Below is a small trained network, with its code and all its weights. Each question gives an input and a class and asks what happens when units are switched off, that is, made to give their printed mean instead of their output.

import numpy as np


def w(rows, s, z=0):
    codes = np.array(rows[::2]) - 128.0
    scale = np.full(codes.shape[1], s)
    scale[-1] = z or s
    return codes * scale


def f(y):
    return y / 2 * (1 + np.tanh(0.7978845608 * (y + 0.044715 * y**3)))


def log_softmax(a):
    a = a - a.max(-1, keepdims=True)
    return a - np.log(np.exp(a).sum(-1, keepdims=True))


def net(x, mask):
    res = np.array(x, float).reshape(1, 4) / 4 @ E
    y = f(res @ A[0][:, :-1].T + A[0][:, -1])
    res = res + np.where(mask, y, B[0][:, -1]) @ B[0][:, :-1]
    return log_softmax(res[-1] @ U[:, :-1].T + U[:, -1])


A, B = {}, {}
E = w([
[3,17,175],'x0',
[152,68,87],'x1',
[150,164,197],'x2',
[223,76,146],'x3',
],0.0066)
A[0] = w([
[192,129,149,67],'neuron 0',
[144,128,120,146],'neuron 1',
[166,123,133,93],'neuron 2',
[108,92,72,89],'neuron 3',
[103,138,141,147],'neuron 4',
[190,109,254,10],'neuron 5',
[92,150,187,140],'neuron 6',
[114,149,145,182],'neuron 7',
[69,160,252,37],'neuron 8',
[123,86,57,62],'neuron 9',
[119,123,113,157],'neuron 10',
[109,138,128,138],'neuron 11',
[128,135,110,118],'neuron 12',
[125,127,109,187],'neuron 13',
[113,130,158,96],'neuron 14',
[101,149,143,148],'neuron 15',
[90,102,93,111],'neuron 16',
[125,161,176,36],'neuron 17',
[54,216,103,211],'neuron 18',
[211,136,195,140],'neuron 19',
[187,31,50,82],'neuron 20',
[131,145,152,157],'neuron 21',
[75,170,123,161],'neuron 22',
[122,81,165,9],'neuron 23',
[108,102,115,112],'neuron 24',
[127,87,165,2],'neuron 25',
[196,113,156,69],'neuron 26',
[109,99,220,72],'neuron 27',
[143,90,111,45],'neuron 28',
[143,87,131,23],'neuron 29',
[106,121,114,165],'neuron 30',
[121,152,132,197],'neuron 31',
[101,133,135,138],'neuron 32',
[185,115,130,72],'neuron 33',
[118,80,168,20],'neuron 34',
[149,112,152,27],'neuron 35',
[141,97,97,99],'neuron 36',
[121,93,161,36],'neuron 37',
[131,128,112,152],'neuron 38',
[230,113,109,15],'neuron 39',
[133,153,127,95],'neuron 40',
[164,74,89,96],'neuron 41',
],0.013,0.003)
B[0] = w([
[103,95,42,184],'neuron 0',
[111,135,109,144],'neuron 1',
[97,115,88,149],'neuron 2',
[197,178,176,165],'neuron 3',
[170,126,120,145],'neuron 4',
[3,31,129,199],'neuron 5',
[200,96,104,175],'neuron 6',
[153,117,98,156],'neuron 7',
[244,89,134,212],'neuron 8',
[172,195,170,166],'neuron 9',
[148,149,135,141],'neuron 10',
[145,132,123,136],'neuron 11',
[115,135,119,130],'neuron 12',
[140,156,125,153],'neuron 13',
[151,110,130,129],'neuron 14',
[165,121,103,149],'neuron 15',
[227,157,168,170],'neuron 16',
[155,89,90,133],'neuron 17',
[194,150,31,253],'neuron 18',
[108,36,27,247],'neuron 19',
[41,228,200,245],'neuron 20',
[138,107,97,147],'neuron 21',
[186,148,87,184],'neuron 22',
[153,125,223,141],'neuron 23',
[178,143,172,147],'neuron 24',
[138,120,211,130],'neuron 25',
[64,106,54,185],'neuron 26',
[158,72,145,180],'neuron 27',
[106,151,174,129],'neuron 28',
[105,144,199,124],'neuron 29',
[181,155,143,152],'neuron 30',
[137,128,92,162],'neuron 31',
[174,132,129,143],'neuron 32',
[82,126,67,170],'neuron 33',
[162,123,220,148],'neuron 34',
[85,110,139,115],'neuron 35',
[118,163,152,143],'neuron 36',
[142,118,191,133],'neuron 37',
[123,144,121,140],'neuron 38',
[53,159,17,233],'neuron 39',
[112,105,97,133],'neuron 40',
[72,177,165,177],'neuron 41',
],0.025,0.0047)
U = w([
[129,253,170,31],'0',
[122,121,210,182],'1',
[219,53,187,56],'2',
[177,165,50,255],'3',
[216,161,68,151],'4',
[110,137,63,102],'5',
[171,26,124,97],'6',
],0.0069,0.0038)

Each question gives the input, the list of numbers given to net, and the class t.
The units are the neurons (one row each of A and B). Each row of codes is followed by its name. A weight is (code - 128) times the scale printed after its matrix; where a second scale follows, it is the last column's (A, B and U).
mask holds one flag per neuron, in row order. A switched-off neuron (its flag False) gives its mean, the last column of its row in B, instead of its output. The means were averaged over made-up inputs and are rounded, as every weight is.
A unit's drop is (log p(t) with every unit on - log p(t) with that unit switched off) / (log p(t) with every unit on - log p(t) with every unit switched off).
The circuit of an input: a set's keep is (log p(t) with only the set's units on - log p(t) with every unit switched off) / (log p(t) with every unit on - log p(t) with every unit switched off). Starting from the 12 units with the biggest drops (on a tie, the unit counted first), units are removed one at a time, each time the one whose removal leaves the highest keep (on an exact tie, the one counted first), for as long as the keep stays at least 0.8.
circuit, biggest first: the units of the circuit, biggest drop first
most important unit: the unit with the biggest drop
top k neurons: the k neurons with the biggest drops, biggest first
drop when u is switched off: that unit's drop, to one decimal
input [8,-1,-3,5], class 2: circuit, biggest first -> neuron 39; neuron 34
input [3,-3,4,2], class 2: circuit, biggest first -> neuron 39; neuron 8
input [-1,2,2,-5], class 4: circuit, biggest first -> neuron 39; neuron 5; neuron 20
input [7,8,-1,-4], class 1: circuit, biggest first -> neuron 18; neuron 34
input [6,-5,0,-4], class 2: circuit, biggest first -> neuron 8; neuron 39
input [3,-7,6,-3], class 4: most important unit -> neuron 18
input [6,7,0,-1], class 1: top 2 neurons -> neuron 18; neuron 39
input [0,3,7,3], class 5: top 3 neurons -> neuron 8; neuron 26; neuron 16
input [-7,-3,8,-1], class 5: top 2 neurons -> neuron 5; neuron 19
input [5,-5,1,-4], class 2: top 3 neurons -> neuron 8; neuron 39; neuron 27
input [5,-1,-4,2], class 0: top 3 neurons -> neuron 19; neuron 5; neuron 8
input [5,-7,8,7], class 6: top 2 neurons -> neuron 5; neuron 19
input [4,0,5,3], class 2: drop when neuron 34 is switched off -> 0.1
input [-2,-1,8,-5], class 4: most important unit -> neuron 8
input [7,-1,-1,-5], class 2: drop when neuron 39 is switched off -> 0.1
input [0,-7,6,0], class 6: drop when neuron 5 is switched off -> 0.2
input [-1,-3,5,7], class 5: top 2 neurons -> neuron 39; neuron 26
